Here is a tiny trained network, its code and every weight. The questions are about switching its units off for an input and a target symbol, where a switched-off unit gives its printed mean instead of its output.

import numpy as np


def w(rows, s, z=0):
    codes = np.array(rows[::2]) - 128.0
    scale = np.full(codes.shape[1], s)
    scale[-1] = z or s
    return codes * scale


def norm(h):
    return h / np.sqrt((h * h).mean(-1, keepdims=True) + 1e-5)


def f(y):
    return np.maximum(y, 0)


def softmax(a):
    e = np.exp(a - a.max(-1, keepdims=True))
    return e / e.sum(-1, keepdims=True)


def log_softmax(a):
    a = a - a.max(-1, keepdims=True)
    return a - np.log(np.exp(a).sum(-1, keepdims=True))


def net(x, mask):
    ids = ['αβδελμπστψω'.index(c) for c in x.split()]
    T = len(ids)
    res = E[ids] + P[:T]
    r = norm(res)
    for j in range(3):
        rows = slice(2 * j, 2 * j + 2)
        q, k, v = (r @ M[0][rows].T for M in (Q, K, V))
        z = softmax(np.where(np.tri(T) > 0, q @ k.T / 2**0.5, -1e9)) @ v
        o = O[0][rows]
        res = res + np.where(mask[j], z, o[:, -1]) @ o[:, :-1]
    y = f(norm(res) @ A[0][:, :-1].T + A[0][:, -1])
    res = res + np.where(mask[3:19], y, B[0][:, -1]) @ B[0][:, :-1]
    return log_softmax(norm(res)[-1] @ U[:, :-1].T + U[:, -1])


Q, K, V, O, A, B = {}, {}, {}, {}, {}, {}
E = w([
[108,103,102,151],'α',
[94,123,138,197],'β',
[117,123,123,158],'δ',
[99,104,115,184],'ε',
[97,127,118,186],'λ',
[85,191,122,149],'μ',
[90,149,88,132],'π',
[138,128,162,157],'σ',
[92,104,254,134],'τ',
[105,182,139,153],'ψ',
[87,58,152,40],'ω',
],0.021)
P = w([
[254,114,141,22],'0',
[81,84,187,219],'1',
[78,76,178,208],'2',
[81,78,189,217],'3',
[121,139,186,171],'4',
[135,131,173,158],'5',
],0.0066)
Q[0] = w([
[101,80,152,94],'head 0',
[198,202,227,22],'head 0',
[9,252,63,101],'head 1',
[41,184,175,31],'head 1',
[43,62,119,138],'head 2',
[100,59,30,251],'head 2',
],0.024)
K[0] = w([
[128,157,127,158],'head 0',
[4,97,164,141],'head 0',
[163,200,60,83],'head 1',
[92,197,133,33],'head 1',
[172,124,127,80],'head 2',
[224,135,79,127],'head 2',
],0.031)
V[0] = w([
[126,224,136,202],'head 0',
[127,150,73,139],'head 0',
[62,169,143,67],'head 1',
[120,25,210,113],'head 1',
[63,72,20,158],'head 2',
[37,163,182,251],'head 2',
],0.02)
O[0] = w([
[183,77,202,93,97],'head 0',
[122,139,165,154,88],'head 0',
[206,117,156,63,88],'head 1',
[158,105,254,201,248],'head 1',
[62,43,70,96,51],'head 2',
[225,53,71,189,55],'head 2',
],0.015,0.012)
A[0] = w([
[162,69,226,35,154],'neuron 0',
[144,34,162,99,95],'neuron 1',
[115,130,102,110,1],'neuron 2',
[230,176,152,113,196],'neuron 3',
[130,143,37,90,72],'neuron 4',
[122,112,171,70,74],'neuron 5',
[52,123,151,81,45],'neuron 6',
[95,103,89,140,156],'neuron 7',
[159,127,202,132,141],'neuron 8',
[105,186,164,72,149],'neuron 9',
[137,127,130,76,115],'neuron 10',
[93,101,251,102,113],'neuron 11',
[74,167,97,148,110],'neuron 12',
[101,162,150,175,207],'neuron 13',
[134,182,57,102,42],'neuron 14',
[163,143,78,173,132],'neuron 15',
],0.02,0.0046)
B[0] = w([
[223,229,45,76,213],'neuron 0',
[90,178,51,127,174],'neuron 1',
[111,145,130,158,129],'neuron 2',
[56,65,235,86,210],'neuron 3',
[175,62,121,234,145],'neuron 4',
[88,99,130,92,150],'neuron 5',
[163,148,152,9,175],'neuron 6',
[126,169,191,143,155],'neuron 7',
[89,146,54,119,219],'neuron 8',
[119,103,102,251,204],'neuron 9',
[120,175,103,157,136],'neuron 10',
[170,62,32,183,252],'neuron 11',
[177,80,134,126,182],'neuron 12',
[183,136,134,53,224],'neuron 13',
[145,77,100,240,144],'neuron 14',
[115,160,120,63,156],'neuron 15',
],0.029,0.014)
U = w([
[91,92,114,90,227],'α',
[149,26,115,83,102],'β',
[132,172,132,153,193],'δ',
[160,49,127,176,74],'ε',
[184,128,47,91,110],'λ',
[250,90,167,132,63],'μ',
[72,78,70,165,77],'π',
[172,118,184,208,58],'σ',
[129,44,182,152,202],'τ',
[173,109,176,103,254],'ψ',
[196,152,124,198,58],'ω',
],0.015,0.0039)

Each question gives the input, a string of symbols that net reads in full, and the target symbol t.
The units are the heads (2 rows each of Q, K, V and O) and the neurons (one row each of A and B). Each row of codes is followed by its name. A weight is (code - 128) times the scale printed after its matrix; where a second scale follows, it is the last column's (O, A, B and U).
mask holds one flag per unit, heads first, then neurons. A switched-off unit (its flag False) gives its mean, the last column of its rows in O or B, instead of its output. The means were averaged over made-up inputs and are rounded, as every weight is.
A unit's drop is (log p(t) with every unit on - log p(t) with that unit switched off) / (log p(t) with every unit on - log p(t) with every unit switched off).
The circuit of an input: a set's keep is (log p(t) with only the set's units on - log p(t) with every unit switched off) / (log p(t) with every unit on - log p(t) with every unit switched off). Starting from the 12 units with the biggest drops (on a tie, the unit counted first), units are removed one at a time, each time the one whose removal leaves the highest keep (on an exact tie, the one counted first), for as long as the keep stays at least 0.8.
units of the circuit, in order: the units of the circuit, biggest drop first
most important unit: the unit with the biggest drop
top k neurons: the k neurons with the biggest drops, biggest first
heads that matter: for each layer, one digit per head in row order, 1 if its drop is at least 0.15 and else 0, layers parted by /
input σ π π ω ε ε, target σ: heads that matter	001
input λ ω ω λ δ, target π: heads that matter	111
input δ ε π, target δ: heads that matter	111
input α α δ, target α: most important unit	head 2
input σ τ β ψ β, target σ: heads that matter	001
input τ π π, target τ: units of the circuit, in order	[neuron 3; head 2; neuron 0]
input α β π μ β, target α: heads that matter	101
input τ μ ε, target ψ: units of the circuit, in order	[head 2; neuron 11; neuron 9; neuron 3]
input ω ψ ε ε ε δ, target δ: heads that matter	101
input λ π μ ε π λ, target π: units of the circuit, in order	[neuron 0; head 1]
input ω σ β λ, target δ: units of the circuit, in order	[head 0; neuron 11]
input σ π σ λ, target σ: heads that matter	001
input ψ π μ π, target ψ: top 4 neurons	[neuron 3; neuron 11; neuron 0; neuron 1]
input σ π β ψ, target σ: units of the circuit, in order	[head 2; neuron 0]
input π λ α, target β: top 2 neurons	[neuron 6; neuron 0]
input λ ω λ ω π β, target π: top neuron	[neuron 0]
input ε ω ω σ α, target τ: top 4 neurons	[neuron 0; neuron 8; neuron 11; neuron 7]
input ψ λ τ ε, target μ: top 3 neurons	[neuron 3; neuron 9; neuron 1]
input ω ω ε α, target δ: top 2 neurons	[neuron 3; neuron 11]
input ω τ π, target ω: top 2 neurons	[neuron 3; neuron 9]
input ψ ω δ τ ω β, target μ: units of the circuit, in order	[head 0]
input α ε λ σ, target α: top 4 neurons	[neuron 6; neuron 0; neuron 3; neuron 13]
input ψ λ δ μ, target ψ: top 3 neurons	[neuron 3; neuron 11; neuron 0]
input λ ε δ, target π: top 2 neurons	[neuron 0; neuron 1]
